Rows lie near named flat spaces through zero. A row that begins with a name and a colon came from that space; any other row is followed by the name of its block's space that it lies nearest.
lsnq: [  43  -76  190   28   14   48  -46   19 -129  125 -120  -58  140  117
   16  175  108 -118  -41  -58    9  153   90  112  161   36  -78   78
  -84]
lsnq: [  24  -30   67   83    1   88   80  112  -62    9 -207  292  -30   58
  240   -8   -5  -93 -240 -239   37  170  188  -44  -63  -91 -239   10
  -80]
lqbq: [-159   69   -7  -41   70  -96 -197 -112  114  -87   46 -124  -44   46
   35   59   40  -76  283   53  159  -93  -14  -98  140  229  -22    2
   71]
bbpj: [ -82  -91 -387 -228  -45   14  265 -110 -122  -82 -137  -10  -81   -7
   97 -507   41  -61  342 -186  -16 -117 -272   95  -59 -268   87 -428
  179]
lsnq: [-229   27 -167 -131 -129 -103  -33 -176 -449  -50  -72 -177  -96  153
   31   38   37 -240  351 -296  -59  199  -98   57  211   -1  -23 -228
  -84]
lsnq: [ -28  -43  239 -126  -24 -137  -31  130 -109  112 -239  -20  -39  299
  135 -112   -3  -84   -3  -63  139   94   96  -39   87  -26 -248   39
  -16]
bbpj: [  26    2  -36  258  -20  107  153 -163 -146   24  -69  108  -40 -119
  181  245   87    7 -336 -396 -131  127  336  291 -225 -233  158  -33
 -356]
qljr: [ -87  138 -182 -179  106 -208  -22  -66   14 -108   -1 -259 -113  107
 -227   -1 -252  -45  233 -156 -161   91 -169   77   78  -56   94 -161
  190]
qljr: [  82  -66   26 -111   35   -3  132   82   40   42 -133   43  -45  118
  116 -138  -60  -22 -158 -191   -3   14  116   82 -124 -211  -93  -68
   70]
lqbq: [ -94   53   27  120   22  -90  -97 -192 -113   12   80 -103  -41 -108
   92  146   84  146   35   35   79 -137  110   95  -52  141  175   77
 -172]
bbpj: [  44  129  125   97   54   16  -97 -114  -41  -20  133  -64  115 -177
  -51  367  -42  -22  -16   51  -68  122  -13   32  131  247  -23   91
  -99]
qljr: [  18  -38 -168 -104    2   12  110   46 -114   10  -88  -29   -4  131
 -116 -102  -92  -62   34 -142 -171  136  -95   57   22 -215   67 -145
  102]
bbpj: [-103   22  153    3   39 -185 -222  -81 -111   91   39 -278 -120  262
  -11  198  -27   32   -9 -180   99  -54  203  172  131  188  -64  119
  -74]
qljr: [-329  104  170  -10  -63 -319 -220 -268 -264  -21 -105 -289 -164  128
  218  226  184 -120  305 -165  198   29  219   44   52  151   62   75
 -292]
lqbq: [   3   66  -40  -90   15  -60  -31  -90  108  -41  105 -168   83  -33
 -160   45   22   26  151  234 -119   -5 -120 -139  -67  -46  299   65
   27]
qljr: [  22  -99  -22   -3  -67  103   22  132 -178   53  -76  123  142  -29
  -70 -108   73  -31   89  210  -12   80 -200 -103  141   20  -40   -3
   52]
qljr: [  36  -95  -66 -102   11   71   -1  162  -28   28  -81   64  133   65
 -125 -169   -3  -45  125  225  -19   49 -217 -131  143  -32  -19  -47
  185]
lqbq: [  51    4  258   29   13    4  -65   33  289   -6   48   27   82 -147
   97  135  143  -13  -57  269  141  -85  154 -145 -133   54   29  219
  -45]
lqbq: [  45  -35  -82   -2  -20   34   11   28 -115   67  -30  -10  108  130
 -171 -159    7  105    2  117 -129   35 -214  -76   51  -19  114   49
   -2]
lqbq: [ 130 -125 -154   35  138  341   74   41  131  -25  111  283  198 -292
  123  -49   72   -8   73  177   89 -145 -121  -82   94  182  -83  -70
  332]
lsnq: [ -37  -36  -71  110 -178  115   33   19 -108  -58  144  125   38 -326
  -46   96  146  -25   60  228  -31    3  -66  -98  -62  -11  132   29
  -94]
lqbq: [-287   28   96 -153  -88 -386 -245  -96 -119   29  -37 -432 -215  357
  -90  -87   83    6  343  -32  162 -134    3    3   81  111   72  114
  -53]
lsnq: [  22  -92 -605   -3 -101  361  398 -127 -462 -121 -112  340   96 -254
  106 -238   13 -174  105 -328 -310  246 -309  105   16 -342   91 -564
   -1]
lsnq: [  17 -135   89 -126   39   -5   -9   50   25  120 -216    0  116  265
  119 -345  155   30   96  150  165 -115  -72 -105   49  -23  -34   23
   58]
qljr: [ -50 -148   24   34 -228  118  163  167 -324    3 -229  316  -11 -137
  236  -78  168 -208  -61  -85   62  196   76  -27  -54 -225 -190 -108
 -159]
lqbq: [  89 -156 -102 -150   -4   72  211  298  -27   87 -187  174 -101  270
    2 -340 -156  -66 -105 -235  -37   75   -5   27    7 -270 -246 -148
  308]
lsnq: [  -8 -138  203  -57  -29  -42 -106  121  109  122  -38 -164   22  191
  -87  -42  135  -57   80   88  164 -108   47   70  129   64  -98  128
   86]
bbpj: [ 144  154  172  329  147  141  -77 -168  166   51  289   24  158 -250
  -41  577   16  146 -222  129 -117   41  211   -5  -31  282  209  332
 -128]
bbpj: [ -23  112   46   32   -5  -68 -138 -119  150  -24  191 -140  -27   30
  -78   48  -29   93   46  134   46 -138  -35  -60   55  196   30   48
  -84]
qljr: [-189   23  -31  -47  -98 -162   -7 -254 -524   76 -209 -243    7  195
   69   32  132 -105  281 -178  -54  190  -38  173  165  -87  168 -184
 -314]
bbpj: [ -35 -200 -127 -235 -182  111  179  116 -303   68 -130   10  102   56
  -29 -205  161 -276  376  105  -42  156 -210  -62  170 -244   22 -240
  176]
bbpj: [ -25  -80 -150  -58 -108   51  157   46  -73  -26 -106  121  -45    5
   70 -229   58  -58   16  -50  -33   22  -27  -36 -125 -275   56 -159
  -22]
lqbq: [ -28  -56  117   -3  -29  -24   18  -42 -205   53 -206  -12   59   22
  164   64  121 -105  -32 -107   45  121  118  136   13 -107  -24  -56
 -203]
lsnq: [147 -79  35 -39  46 114 139 177  84  77  27  79  60 -53 -83   1 -61 -20
 -28  49 -55  36 -30  18  25 -42 -69  41 281]
lsnq: [ -72  -21  -68 -122   12  -30  -48  -13 -269    9  -85  -76   49   98
  -23   28  -24 -128  209  -46  -36  147 -120    2  210   42  -43 -108
   81]
lqbq: [ -25 -142   10  -86 -168   59   33  163 -308   99  -82   -9   46  136
 -126  -96   64 -175  172  -17  -18  156 -187   20  272   10 -202  -62
   88]
lsnq: [  94   21  134  -11  110  -59   31   13  240   32   54 -123  -34  -55
  -36  100  -79   57  -93  -43   26  -98  126  186  -74   -7   -3   53
  101]
bbpj: [-223  -67   74 -212 -148 -123 -112  -64 -281  -36 -115 -165  -44   54
  170  -31  174 -303  424  -48  234   30  -56   21  248  106 -222 -184
  -31]
qljr: [  -4  141   22  -52   95 -106  -19 -206  -43   -1   34 -195   66   15
  -29  149  -45   26  142   16 -108   76  -55   -1   31   67  185   15
  -37]
lqbq: [-182   73  296  186  -70  -87 -332 -212   72  -62  115  -52  -32 -140
  303  364  281  -29  -35  146  328 -160  365  -91  -54  299   -5  224
 -433]
bbpj: [  86   44  149  117  100    5  -87   79  132   90  107   18   -7  113
  -71  187  -92  130 -215   17  -24   -1  158  -65  -10  155  -29  286
   71]
bbpj: [-265  -79  -91 -148 -274  -95   -5  -77 -415  -43 -123 -176  -23  -15
  -23  -56  243 -314  526   27   44  142 -187   26  203 -109   63 -242
 -129]
bbpj: [  36 -109  -11   20  -33  172  108  128  -91  -13 -111  306   51 -152
  222  -32   72 -117  -81  -16   72   77   72  -66  -34  -79 -165  -67
   41]
qljr: [-237  -25 -125 -166  -85 -190  -14 -183 -352   -2  -77 -250 -204  176
  120 -168   48  -93  370 -329  123  -81  -62  203  149   56  -88 -236
   10]
lsnq: [ -26   64 -455  -13    8   39  151 -226 -164 -109  122  -67 -120  -59
  -82  -88 -168   76   11 -332 -254  -20 -124  221  -76 -177  215 -346
  -14]
lsnq: [ 105  -24  -33   90  155  166  -73   87  231   56  106   85  137   82
 -143   94  -36   58  -49  191  -47  -16    3 -145  104  109   82  139
  208]
qljr: [  67    6 -312   11  -29  204  153  -29   28  -59  210   51   24 -141
 -191   23  -96  -61  103  -13 -215   48 -165   27   73  -94  123 -231
  166]
lsnq: [ 154 -170   -2 -111   84  198  115  368  -93  118 -113  267  111   98
  -32 -115 -130 -103  -11   24  -14  159 -118 -109  220   34 -334   10
  481]
lqbq: [  -7  -49   83   74    9  -47   -2  105 -137   95 -188   40   -3  159
  -13   32   14   29 -159  -83  -45  135  126   45  -41 -129   39  124
  -93]
lsnq: [ 122 -146  -11  -46  -58  147  321  102 -282   83 -309  202   87  -32
  170 -119   45 -160 -152 -294 -116  260   23  201  -55 -348 -127 -197
  -44]
lqbq: [ 173  -85 -315  -36   31  233  385   36  -13 -135 -153  381  -43 -269
  275 -271 -137  -20 -393 -430 -140   37   41  214 -334 -436 -121 -396
   13]
bbpj: [ 331   25 -126  223  181  356  299  -22   86   18  152  314  215 -440
    1  235 -113  156 -359  -30 -300  101    9  102 -184  -56  161   42
  121]
bbpj: [  81 -129   -3  -21  -89   69  124  257 -105  131  -78  181  -22  167
  -53 -312  -35   92 -100   53   -5   -8 -104 -100    9  -71 -154   59
  151]
lqbq: [ 358   -6 -110   22  311  150  178  131  357  148   51   48  153  167
 -296 -243 -301  346 -281   55 -237 -109 -198   83  -15  -34   89   60
  388]
qljr: [ 221   72 -218  182  109  320  158  -31  118  -15  215  261  236 -257
 -157  116  -82  139 -117  233 -301   95 -182 -191  -40   22  260   46
  118]
lsnq: [ -94  -24 -225 -203   44  -59  106  -34 -194 -122 -298   85  -25   30
  184 -339  -43 -105  162 -216    9   75 -192    0  -19 -163  -95 -298
   73]
lsnq: [ 167 -122 -576 -117   31  241  322  -11  -53  -10   56   23   65   45
 -304 -458 -157  110   19 -183 -365  -51 -435  182  -11 -313  210 -381
  296]
qljr: [  76  -27 -331   -1   47  131  274   20 -202  -17 -193  276   17    4
   68 -373 -137   96  -89 -197 -175   90 -218   31  -64 -225    0 -276
   66]
qljr: [ -19   67  389 -109  292 -344 -340   38  509    8  -66 -238 -118  219
  144  -76 -113  219 -126   95  423 -404  234   46  -56  308 -237  248
  108]
bbpj: [ -39   22 -174 -144   32  -51   32 -103   25  -78  -12 -110   34  -29
  -49 -134   -7   -7  202   98  -61  -42 -159  -28  -38 -128  214 -170
   53]
qljr: [  89  -11 -352  159  -41  266  187    1 -123  -67   91  222   72 -195
 -163  111  -65  -14 -177 -103 -356  211  -71   20  -95 -254  243 -131
  -38]
bbpj: [-142  -31 -117 -109  -15  -66    4   -9 -123  -30 -142  -17  -75  146
   62 -184   31 -105  253 -107   65   23  -84  -47   87  -32  -46 -126
   96]
lqbq: [ 223   24  -31    7  109  115  261  107  177  -29  -24  219   41 -219
   37  -28 -168   73 -283  -71 -159   69   22   37 -243 -206   -6  -21
  142]
lqbq: [  44   83   71  136   75   77  -80  -49  151  -64   81  132  127 -210
   49  166   50   63  -81  207   12   -5    5 -182  -62  175   58  181
  -67]
qljr: [  57 -105  -91  -88   -9   80  162   91 -156   64 -133   97   14   89
   51 -189  -33  -49   -5 -136  -44   71  -60   65   39 -150  -98 -149
  124]
lqbq: [-154   36 -292 -201    8 -158  -11 -153   -2 -121    1 -238 -161  151
  -71 -213  -77  -31  251 -182  -47  -99 -118   70  -30 -148  159 -259
   78]
bbpj: [ 127   64 -169  -39  100   48   21  124  236   27  166   55   60  125
 -318 -326 -220  262   84  347 -115 -139 -392 -281   94  146   58   59
  347]
qljr: [-240  167  -66   26  -26 -224 -157 -404   22 -193  137 -262 -213 -151
  196  215   85    5   91 -203   96 -174  235  132 -216   30  234  -81
 -343]
[  43  -27 -315  -88   18   85  124  -27  -94    2  -76    9   46  210
 -153 -341 -108   30   68 -121 -190   48 -304   19  105 -142   49 -256
   91] : qljr
[-221   40  163  -99   20 -251 -219 -199 -142   26  -85 -366  -47  205
   68  194  147 -139  323  -92  143   19  119   79  150  143   66   66
 -107] : bbpj
[  38  -44  194  180    8  119   22   83  -78   58 -117  242   45 -116
  240  265   79 -102 -222  -76   90  153  309   53   -4  -10 -154   69
 -148] : qljr
[  47  170 -252   76   91  121  -38 -130  395 -248  364   97   49 -435
 -124   69 -107  128   53  314  -80 -190 -197 -212 -122  155  209  -45
  111] : qljr
[ 179  -98 -578 -191  -27  273  370  176 -134  -37   34  195  169 -102
 -389 -500 -218   30  229  208 -398  110 -671 -110  115 -306  173 -417
  454] : qljr
[ 187   78  -68  134  135   91  135   68  228  -33  -23  253    0  -21
    6  -72 -186  213 -462 -122 -183   34   69  -70 -297 -144   43  116
  -10] : lsnq
[-154   18  339    8   32 -139 -326 -157  115   -2  124 -269   68 -121
  114  379  292  -86  278  274  301 -161  183  -69   85  381   67  312
  -65] : lqbq
[ 285    2  107   31   79  162  129  244  220   81  105  174   79   -1
 -153   55 -214   70 -331   16 -162  100   -9  -67  -25   13 -185  169
  242] : lqbq
[  -5   22  -32   53    7   26  -19    1  161  -89   64   95  -79  -94
   83   37  -17   16 -154  -57   36  -72  138  -37 -161  -36  -12   21
  -40] : lqbq
[  28  -24  478 -115   62 -261 -219  256   92  168 -165 -256   10  367
 -178   92  -64  -30  -56   63  123   86   76   25  178  157 -271  350
  100] : qljr
[ -18    1 -385  188 -108  273  188  -98  -81 -100  168  265  -59 -234
   25  -20   18  -25    4 -140 -141   11  -51    2  -45  -97  105 -242
  -39] : qljr
[  31  -22  -38   34  -99   33   75  114   -3   22   25   86 -124  100
  -49 -107  -92   12 -162 -150  -40   14   32   33  -24  -89 -147  -46
  -10] : lsnq
